Moves between nodes:
z65 va z553
z65 ne z631
z65 bo z206
z65 sa z813
z65 zo z575
z65 te z98
z202 va z749
z202 ne z473
z202 bo z32
z202 sa z560
z202 zo z492
z202 te z324
z763 va z202
z763 ne z336
z763 bo z570
z763 sa z772
z763 zo z22
z763 te z781
z81 va z118
z81 ne z769
z81 bo z808
z81 sa z757
z81 zo z435
z81 te z641
z621 va z198
z621 ne z979
z621 bo z65
z621 sa z761
z621 zo z631
z621 te z206
z86 va z206
z86 ne z198
z86 bo z458
z86 sa z634
z86 zo z553
z86 te z392
z34 va z669
z34 ne z87
z34 bo z745
z34 sa z401
z34 zo z675
z34 te z92
z764 va z706
z764 ne z652
z764 bo z951
z764 sa z780
z764 zo z393
z764 te z714
z136 va z901
z136 ne z781
z136 bo z69
z136 sa z444
z136 zo z684
z136 te z683
z469 va z714
z469 ne z706
z469 bo z690
z469 sa z375
z469 zo z318
z469 te z139
z473 va z695
z473 ne z392
z473 bo z492
z473 sa z202
z473 zo z761
z473 te z296
z401 va z652
z401 ne z34
z401 bo z216
z401 sa z653
z401 zo z745
z401 te z706
z675 va z57
z675 ne z423
z675 bo z444
z675 sa z745
z675 zo z136
z675 te z565
z198 va z575
z198 ne z43
z198 bo z553
z198 sa z86
z198 zo z757
z198 te z953
z714 va z374
z714 ne z530
z714 bo z653
z714 sa z435
z714 zo z401
z714 te z892
z575 va z856
z575 ne z508
z575 bo z835
z575 sa z206
z575 zo z611
z575 te z425
z92 va z108
z92 ne z444
z92 bo z304
z92 sa z706
z92 zo z565
z92 te z727
z856 va z10
z856 ne z808
z856 bo z979
z856 sa z953
z856 zo z641
z856 te z631
z892 va z951
z892 ne z216
z892 bo z469
z892 sa z310
z892 zo z706
z892 te z690
z304 va z34
z304 ne z565
z304 bo z727
z304 sa z318
z304 zo z523
z304 te z652
z634 va z723
z634 ne z86
z634 bo z475
z634 sa z436
z634 zo z458
z634 te z473
z435 va z139
z435 ne z714
z435 bo z189
z435 sa z808
z435 zo z653
z435 te z310
z641 va z740
z641 ne z189
z641 bo z730
z641 sa z979
z641 zo z310
z641 te z508
z423 va z25
z423 ne z570
z423 bo z136
z423 sa z675
z423 zo z781
z423 te z69
z87 va z54
z87 ne z772
z87 bo z675
z87 sa z34
z87 zo z423
z87 te z444
z781 va z324
z781 ne z749
z781 bo z684
z781 sa z136
z781 zo z436
z781 te z526
z374 va z216
z374 ne z727
z374 bo z764
z374 sa z139
z374 zo z652
z374 te z951
z772 va z560
z772 ne z763
z772 bo z423
z772 sa z87
z772 zo z570
z772 te z136
z25 va z684
z25 ne z32
z25 bo z901
z25 sa z57
z25 zo z324
z25 te z772
z118 va z189
z118 ne z690
z118 bo z921
z118 sa z611
z118 zo z139
z118 te z740
z684 va z763
z684 ne z436
z684 bo z526
z684 sa z69
z684 zo z459
z684 te z560
z392 va z278
z392 ne z953
z392 bo z761
z392 sa z473
z392 zo z621
z392 te z813
z530 va z727
z530 ne z108
z530 bo z401
z530 sa z714
z530 zo z34
z530 te z216
z54 va z136
z54 ne z560
z54 bo z57
z54 sa z669
z54 zo z25
z54 te z283
z278 va z65
z278 ne z425
z278 bo z86
z278 sa z695
z278 zo z198
z278 te z458
z611 va z641
z611 ne z118
z611 bo z10
z611 sa z835
z611 zo z921
z611 te z43
z22 va z492
z22 ne z160
z22 bo z749
z22 sa z570
z22 zo z695
z22 te z436
z43 va z508
z43 ne z740
z43 bo z757
z43 sa z198
z43 zo z81
z43 te z856
z951 va z318
z951 ne z393
z951 bo z714
z951 sa z769
z951 zo z530
z951 te z653
z310 va z769
z310 ne z892
z310 bo z375
z310 sa z730
z310 zo z469
z310 te z118
z475 va z160
z475 ne z458
z475 bo z473
z475 sa z459
z475 zo z392
z475 te z492
z901 va z526
z901 ne z324
z901 bo z772
z901 sa z283
z901 zo z763
z901 te z423
z459 va z22
z459 ne z475
z459 bo z202
z459 sa z526
z459 zo z473
z459 te z32
z565 va z87
z565 ne z69
z565 bo z523
z565 sa z304
z565 zo z683
z565 te z669
z206 va z953
z206 ne z575
z206 bo z98
z206 sa z723
z206 zo z835
z206 te z278
z570 va z32
z570 ne z22
z570 bo z781
z570 sa z423
z570 zo z749
z570 te z684
z523 va z675
z523 ne z683
z523 bo z669
z523 sa z727
z523 zo z54
z523 te z952
z727 va z745
z727 ne z523
z727 bo z652
z727 sa z374
z727 zo z669
z727 te z393
z745 va z952
z745 ne z675
z745 bo z92
z745 sa z216
z745 zo z444
z745 te z304
z683 va z423
z683 ne z526
z683 bo z54
z683 sa z523
z683 zo z560
z683 te z57
z139 va z892
z139 ne z374
z139 bo z780
z139 sa z921
z139 zo z764
z139 te z769
z979 va z43
z979 ne z641
z979 bo z631
z979 sa z621
z979 zo z730
z979 te z575
z749 va z296
z749 ne z695
z749 bo z436
z749 sa z781
z749 zo z634
z749 te z459
z761 va z86
z761 ne z621
z761 bo z813
z761 sa z492
z761 zo z65
z761 te z723
z808 va z921
z808 ne z435
z808 bo z641
z808 sa z856
z808 zo z189
z808 te z730
z283 va z683
z283 ne z901
z283 bo z87
z283 sa z108
z283 zo z772
z283 te z675
z324 va z459
z324 ne z296
z324 bo z763
z324 sa z901
z324 zo z336
z324 te z570
z652 va z92
z652 ne z669
z652 bo z393
z652 sa z764
z652 zo z952
z652 te z530
z318 va z401
z318 ne z304
z318 bo z374
z318 sa z690
z318 zo z727
z318 te z764
z669 va z444
z669 ne z54
z669 bo z952
z669 sa z652
z669 zo z57
z669 te z108
z769 va z690
z769 ne z951
z769 bo z435
z769 sa z81
z769 zo z714
z769 te z189
z740 va z375
z740 ne z780
z740 bo z81
z740 sa z43
z740 zo z769
z740 te z808
z425 va z631
z425 ne z10
z425 bo z198
z425 sa z278
z425 zo z43
z425 te z553
z553 va z835
z553 ne z757
z553 bo z953
z553 sa z458
z553 zo z856
z553 te z621
z560 va z781
z560 ne z202
z560 bo z25
z560 sa z54
z560 zo z32
z560 te z901
z757 va z611
z757 ne z81
z757 bo z856
z757 sa z553
z757 zo z808
z757 te z979
z57 va z69
z57 ne z25
z57 bo z283
z57 sa z952
z57 zo z901
z57 te z87
z835 va z979
z835 ne z611
z835 bo z425
z835 sa z98
z835 zo z10
z835 te z198
z336 va z473
z336 ne z723
z336 bo z22
z336 sa z763
z336 zo z160
z336 te z749
z216 va z393
z216 ne z745
z216 bo z706
z216 sa z892
z216 zo z92
z216 te z318
z108 va z523
z108 ne z283
z108 bo z34
z108 sa z530
z108 zo z87
z108 te z745
z436 va z336
z436 ne z634
z436 bo z459
z436 sa z684
z436 zo z475
z436 te z202
z32 va z436
z32 ne z492
z32 bo z324
z32 sa z25
z32 zo z296
z32 te z763
z780 va z469
z780 ne z764
z780 bo z769
z780 sa z740
z780 zo z951
z780 te z435
z690 va z653
z690 ne z318
z690 bo z139
z690 sa z118
z690 zo z374
z690 te z780
z953 va z425
z953 ne z856
z953 bo z621
z953 sa z392
z953 zo z979
z953 te z65
z160 va z761
z160 ne z98
z160 bo z695
z160 sa z22
z160 zo z278
z160 te z634
z631 va z757
z631 ne z730
z631 bo z575
z631 sa z65
z631 zo z508
z631 te z835
z375 va z435
z375 ne z469
z375 bo z118
z375 sa z508
z375 zo z690
z375 te z921
z492 va z634
z492 ne z761
z492 bo z296
z492 sa z32
z492 zo z813
z492 te z336
z706 va z530
z706 ne z92
z706 bo z318
z706 sa z469
z706 zo z304
z706 te z374
z813 va z458
z813 ne z65
z813 bo z723
z813 sa z296
z813 zo z206
z813 te z160
z10 va z730
z10 ne z921
z10 bo z43
z10 sa z425
z10 zo z740
z10 te z757
z444 va z283
z444 ne z136
z444 bo z565
z444 sa z92
z444 zo z69
z444 te z523
z653 va z764
z653 ne z401
z653 bo z892
z653 sa z189
z653 zo z216
z653 te z469
z296 va z475
z296 ne z813
z296 bo z336
z296 sa z324
z296 zo z723
z296 te z22
z723 va z392
z723 ne z206
z723 bo z160
z723 sa z336
z723 zo z98
z723 te z695
z189 va z780
z189 ne z653
z189 bo z310
z189 sa z641
z189 zo z892
z189 te z375
z393 va z304
z393 ne z952
z393 bo z530
z393 sa z951
z393 zo z108
z393 te z401
z952 va z565
z952 ne z57
z952 bo z108
z952 sa z393
z952 zo z283
z952 te z34
z695 va z813
z695 ne z278
z695 bo z634
z695 sa z749
z695 zo z86
z695 te z475
z730 va z81
z730 ne z310
z730 bo z508
z730 sa z631
z730 zo z375
z730 te z611
z458 va z98
z458 ne z553
z458 bo z392
z458 sa z475
z458 zo z953
z458 te z761
z508 va z808
z508 ne z375
z508 bo z611
z508 sa z575
z508 zo z118
z508 te z10
z69 va z772
z69 ne z684
z69 bo z683
z69 sa z565
z69 zo z526
z69 te z54
z98 va z621
z98 ne z835
z98 bo z278
z98 sa z160
z98 zo z425
z98 te z86
z921 va z310
z921 ne z139
z921 bo z740
z921 sa z10
z921 zo z780
z921 te z81
z526 va z570
z526 ne z459
z526 bo z560
z526 sa z683
z526 zo z202
z526 te z25

In the rows, 47 stands for zero.

The rows follow the links: the fewer symbols apart two nodes are, the more alike their rows tend to be.

Each row is also shifted at random along 5 hidden directions that mean nothing.

Some nodes, each with a row of numbers:
z81: 65 49 55 52 48 54 50 46 56 43 42 51 41 45 56 50 40 51 43 39 35 42 40 50 47 41 49 48 59 50 39 62 51 47 39 43 44 40 57 47 42 50 50 51 45 53 43 55 43 50 51 47
z86: 36 51 50 50 55 54 46 43 51 45 48 51 38 45 50 46 43 53 49 43 30 48 51 45 48 50 49 44 36 48 45 52 53 46 41 41 49 40 53 60 46 48 51 40 51 57 44 53 50 51 48 44
z393: 41 44 51 52 46 47 63 35 49 38 41 43 43 44 48 46 43 52 40 50 47 50 45 50 54 45 41 47 60 46 49 64 44 41 47 45 44 54 48 50 44 50 35 54 44 45 40 47 50 49 43 46
z324: 43 47 38 50 50 46 38 45 42 51 53 42 51 41 45 50 47 47 49 45 45 54 48 44 48 48 52 41 41 50 49 39 49 50 49 40 54 39 47 52 53 42 58 39 54 50 51 45 44 43 53 41
z634: 36 42 49 43 50 46 50 53 50 43 43 53 47 53 39 46 61 54 56 53 45 45 51 45 50 57 37 54 37 37 47 42 45 53 49 52 39 49 39 47 51 48 43 43 38 45 54 53 50 40 36 49
z706: 46 40 49 53 42 56 58 41 52 44 44 39 41 37 59 44 46 48 44 47 38 45 46 51 52 45 47 49 68 47 42 60 51 38 44 39 45 48 57 42 43 46 50 46 49 53 41 54 44 48 53 45
z761: 55 47 50 39 56 45 48 53 58 44 46 53 45 45 46 50 53 55 56 46 35 43 50 43 45 50 38 48 40 44 48 45 49 52 41 42 39 42 41 54 52 48 47 44 38 48 53 50 44 41 48 50
z92: 36 42 42 55 37 44 46 46 40 45 45 38 51 44 46 45 47 47 43 46 58 50 37 53 53 42 46 46 58 51 45 49 44 52 46 46 42 49 45 44 47 52 56 45 46 41 46 46 51 46 51 47
z423: 46 41 44 44 48 43 56 39 49 45 48 45 50 47 40 45 51 51 48 58 50 53 53 45 51 54 40 48 45 44 55 47 43 42 53 44 48 55 38 50 52 46 37 50 48 41 44 43 48 40 43 44
z856: 55 52 51 40 47 48 41 59 49 50 47 54 45 54 48 43 48 42 52 47 48 39 49 48 37 49 47 50 39 47 44 40 48 48 43 51 43 49 45 44 45 49 47 47 44 43 47 46 49 51 46 53
z459: 28 43 41 52 53 50 48 45 42 46 49 43 45 42 48 49 54 54 52 45 38 49 52 40 56 49 46 41 47 38 50 47 52 50 52 41 53 41 53 46 50 41 52 37 50 57 58 55 45 42 45 41
z953: 50 58 56 47 63 49 52 41 50 38 43 58 37 57 47 47 34 52 42 46 37 50 54 42 45 48 49 36 33 46 52 63 50 39 50 49 57 47 56 59 43 45 24 57 51 51 39 46 48 56 33 43
z745: 30 42 37 46 37 35 43 50 38 58 60 40 54 46 40 44 54 43 47 53 63 43 46 44 48 38 41 45 54 42 54 30 39 56 48 47 46 57 29 38 48 56 61 40 45 41 62 36 57 42 59 50
z523: 29 50 45 42 53 39 55 36 43 39 43 40 49 38 46 52 44 45 43 47 52 54 49 45 48 46 44 42 46 50 53 51 45 35 50 50 48 49 46 52 50 39 29 51 42 46 41 40 41 51 40 47
z641: 72 53 52 41 49 50 47 48 58 53 52 53 42 47 53 48 39 44 46 45 38 40 49 45 38 42 50 48 48 51 46 47 48 44 40 43 48 45 47 48 43 51 49 50 47 50 46 44 44 50 56 49
z652: 38 48 47 44 46 39 59 36 48 49 54 46 46 50 41 43 42 47 41 57 53 48 53 43 49 43 39 44 49 44 59 49 39 40 50 48 50 62 34 50 45 54 34 54 47 42 46 33 56 49 47 47
z25: 45 39 43 57 42 52 47 44 45 37 37 39 50 39 47 45 49 54 49 47 45 58 39 56 55 55 46 47 52 54 42 56 52 49 45 36 41 42 54 55 54 44 55 43 53 41 34 57 45 43 46 42
z43: 55 45 56 41 48 48 50 61 56 41 38 51 44 44 53 51 56 51 55 41 39 34 42 48 44 46 38 54 54 43 38 50 50 52 39 48 31 42 48 40 46 48 48 46 28 48 53 58 40 45 45 56
z730: 30 52 58 51 43 53 48 40 51 46 42 54 44 49 48 50 44 45 41 41 44 44 41 54 46 49 52 61 40 51 37 51 44 46 42 63 40 43 50 49 38 51 46 46 41 57 41 52 50 56 43 52
z160: 31 42 47 56 37 55 35 49 43 46 40 50 50 51 41 44 55 48 51 44 50 51 38 59 50 60 53 61 34 51 35 39 48 57 46 56 38 40 49 50 48 49 63 36 49 48 42 59 53 46 43 48
z296: 57 47 49 48 56 51 51 45 47 37 38 50 45 52 45 47 46 52 49 49 42 55 51 46 49 58 48 43 39 47 48 57 51 41 54 46 53 44 58 53 51 38 31 54 52 45 38 53 41 45 31 41
z444: 63 40 39 45 45 44 45 51 45 46 44 35 55 33 53 54 52 44 49 41 50 49 41 47 48 42 49 44 65 50 45 46 49 47 48 39 45 40 51 37 53 37 53 46 44 45 50 49 31 39 53 45
z611: 61 51 57 31 56 43 57 52 62 43 44 55 42 45 50 52 50 50 51 46 37 35 51 42 40 45 36 51 47 43 48 50 46 44 40 48 37 47 40 47 46 49 33 53 29 49 52 46 41 47 45 55
z764: 59 50 51 37 49 46 57 42 56 46 45 44 45 40 54 49 43 41 44 47 44 43 50 45 41 44 46 50 57 50 48 53 46 33 45 47 45 50 48 43 45 43 33 56 41 47 41 42 38 50 48 50
z714: 41 50 46 41 43 48 46 46 45 55 53 42 45 42 54 42 43 34 45 48 49 43 52 48 39 43 52 48 50 51 46 39 48 36 44 48 49 51 48 42 42 46 50 46 50 49 43 40 47 54 55 50
z458: 48 50 50 44 51 46 41 48 53 50 49 55 49 49 42 53 49 51 49 44 42 45 46 45 45 49 47 52 33 47 46 41 44 55 44 51 44 40 40 53 49 50 50 43 41 52 53 48 47 45 48 49
z772: 41 35 41 44 48 43 58 48 49 46 51 42 47 42 43 43 59 56 55 58 44 46 54 41 55 50 32 45 55 36 55 44 46 50 49 36 43 54 36 45 54 48 48 43 44 43 57 47 50 34 48 45
z553: 68 50 51 47 49 44 40 58 47 47 45 57 50 59 42 53 48 50 47 42 51 41 41 44 45 43 48 47 43 43 46 47 43 60 50 55 48 43 47 40 46 49 44 53 41 46 59 49 45 43 41 49
z278: 62 53 48 46 51 48 36 47 51 53 52 56 48 51 44 52 42 47 46 42 42 47 46 45 43 47 54 48 34 52 46 41 46 53 45 48 51 39 46 53 48 49 53 45 50 52 49 45 46 47 52 46
z374: 35 45 48 41 48 50 60 41 52 51 54 42 39 39 56 42 46 43 46 52 39 41 58 43 47 43 44 48 59 42 50 48 49 33 45 42 49 54 47 43 42 47 43 47 47 54 47 44 48 50 53 47
z565: 62 43 41 41 51 42 50 49 47 42 43 36 52 32 54 54 49 46 50 43 47 48 46 44 47 41 44 39 63 49 49 51 50 42 47 36 46 42 50 43 54 36 43 50 42 43 47 46 31 41 50 46

From each start, follow one symbol. Which node do you reach?
Answer with the node's name.
63 42 46 47 46 48 43 54 46 44 41 51 53 54 41 49 55 50 52 47 51 49 45 47 48 56 47 51 42 44 45 45 46 54 54 51 46 43 49 42 53 42 45 49 46 42 49 54 42 37 37 45
sa -> z32
42 50 56 52 39 56 41 46 50 46 40 52 45 47 51 49 44 43 43 38 44 44 37 58 45 50 56 61 43 56 32 49 48 48 40 58 39 39 55 48 40 49 55 44 44 53 38 56 47 55 47 51
sa -> z575
66 39 36 44 50 45 47 53 50 48 51 39 49 37 49 43 51 53 57 53 41 50 52 43 48 47 39 36 55 48 53 44 52 49 43 22 46 47 42 53 58 46 58 42 53 38 48 44 45 37 59 42
te -> z901
68 48 49 43 41 51 35 64 49 53 46 50 47 49 52 45 50 41 54 42 47 38 43 52 38 47 51 52 48 51 38 39 51 53 40 46 39 42 49 40 46 49 62 44 45 44 48 52 44 47 54 52
zo -> z808
59 45 45 60 28 56 39 36 42 55 48 42 53 48 48 43 34 35 34 45 59 56 36 61 47 48 65 56 53 63 39 48 43 43 48 51 52 47 55 44 41 49 60 50 65 44 28 45 49 52 56 42
va -> z652
46 50 43 45 57 44 48 39 48 40 46 43 47 39 45 49 41 51 48 49 42 59 51 45 48 51 45 37 39 55 53 51 51 40 46 35 50 44 46 65 55 42 41 46 53 44 36 42 44 47 47 42
ne -> z749
49 53 54 55 47 52 41 49 43 41 38 56 45 60 44 48 41 48 42 41 50 49 40 51 47 50 55 47 36 49 41 56 47 51 51 58 49 42 58 48 42 47 40 53 49 48 41 53 49 54 34 47
ne -> z43
35 44 41 44 51 40 48 43 47 46 49 44 51 42 40 49 51 52 51 51 47 53 50 45 50 50 40 43 41 46 53 42 46 50 46 41 45 47 37 57 55 47 47 42 46 43 49 43 49 42 48 45
ne -> z436
34 51 54 48 49 58 49 49 52 44 43 49 35 45 58 40 44 46 50 45 33 42 51 51 43 50 48 49 44 49 39 53 56 39 38 44 43 45 57 53 42 49 50 41 48 53 37 55 50 57 48 49
te -> z757
42 47 37 50 51 48 38 44 42 51 53 41 49 39 48 47 46 48 50 46 42 55 50 45 49 48 51 39 42 52 50 41 52 48 46 35 53 40 49 56 53 43 60 37 58 49 46 45 46 45 56 41
te -> z781
57 45 46 47 48 44 43 45 44 45 44 53 56 54 37 54 51 47 45 46 55 52 43 45 49 54 52 51 36 45 48 43 41 53 58 59 51 42 47 43 51 40 37 52 46 47 51 48 41 39 35 44
sa -> z570
43 43 43 46 55 49 58 39 51 40 46 41 41 41 48 40 45 54 51 57 37 56 59 45 51 55 39 37 47 47 55 57 53 36 47 28 50 53 48 62 54 44 39 47 56 41 35 46 50 45 45 40
te -> z423
71 44 50 44 45 42 58 41 54 43 44 46 50 45 46 51 43 48 41 50 52 47 43 47 48 42 42 49 62 49 50 56 40 44 48 45 44 53 42 44 48 49 35 60 42 40 44 41 42 42 48 47
zo -> z34
47 45 49 46 46 48 61 37 53 49 51 43 42 43 51 44 43 47 43 53 42 45 54 45 49 43 43 48 60 45 51 54 46 36 46 42 50 55 46 45 43 49 40 51 49 49 44 43 48 48 51 45
bo -> z706
53 38 40 53 40 53 46 42 42 49 46 36 52 39 52 46 49 43 46 47 49 53 45 50 52 51 55 50 58 50 44 47 49 43 52 42 52 43 56 41 49 38 55 45 57 48 42 52 40 41 50 40
zo -> z901
32 53 53 46 50 50 45 55 45 46 46 53 38 57 48 39 47 45 50 49 44 42 53 46 42 50 45 45 36 42 45 46 52 45 46 52 47 51 50 48 41 50 43 46 48 48 46 50 56 56 39 51
ne -> z730
43 45 51 49 46 51 46 47 46 39 37 53 49 54 40 46 51 50 50 49 50 53 45 53 49 62 47 54 33 48 43 48 47 49 51 55 44 45 50 52 49 44 40 48 47 44 39 54 48 45 32 46
va -> z160
47 33 40 49 39 46 51 47 46 50 50 40 53 44 44 46 60 50 51 53 52 47 47 47 55 51 42 53 58 39 48 41 43 52 53 44 45 50 42 36 51 45 55 43 47 46 57 51 46 33 48 43
te -> z54
49 52 47 51 46 48 35 48 44 56 55 56 48 58 41 49 44 46 44 43 48 46 46 44 45 45 57 48 34 46 47 38 44 57 49 55 55 42 46 47 43 51 55 44 53 54 57 46 53 48 49 46
va -> z553
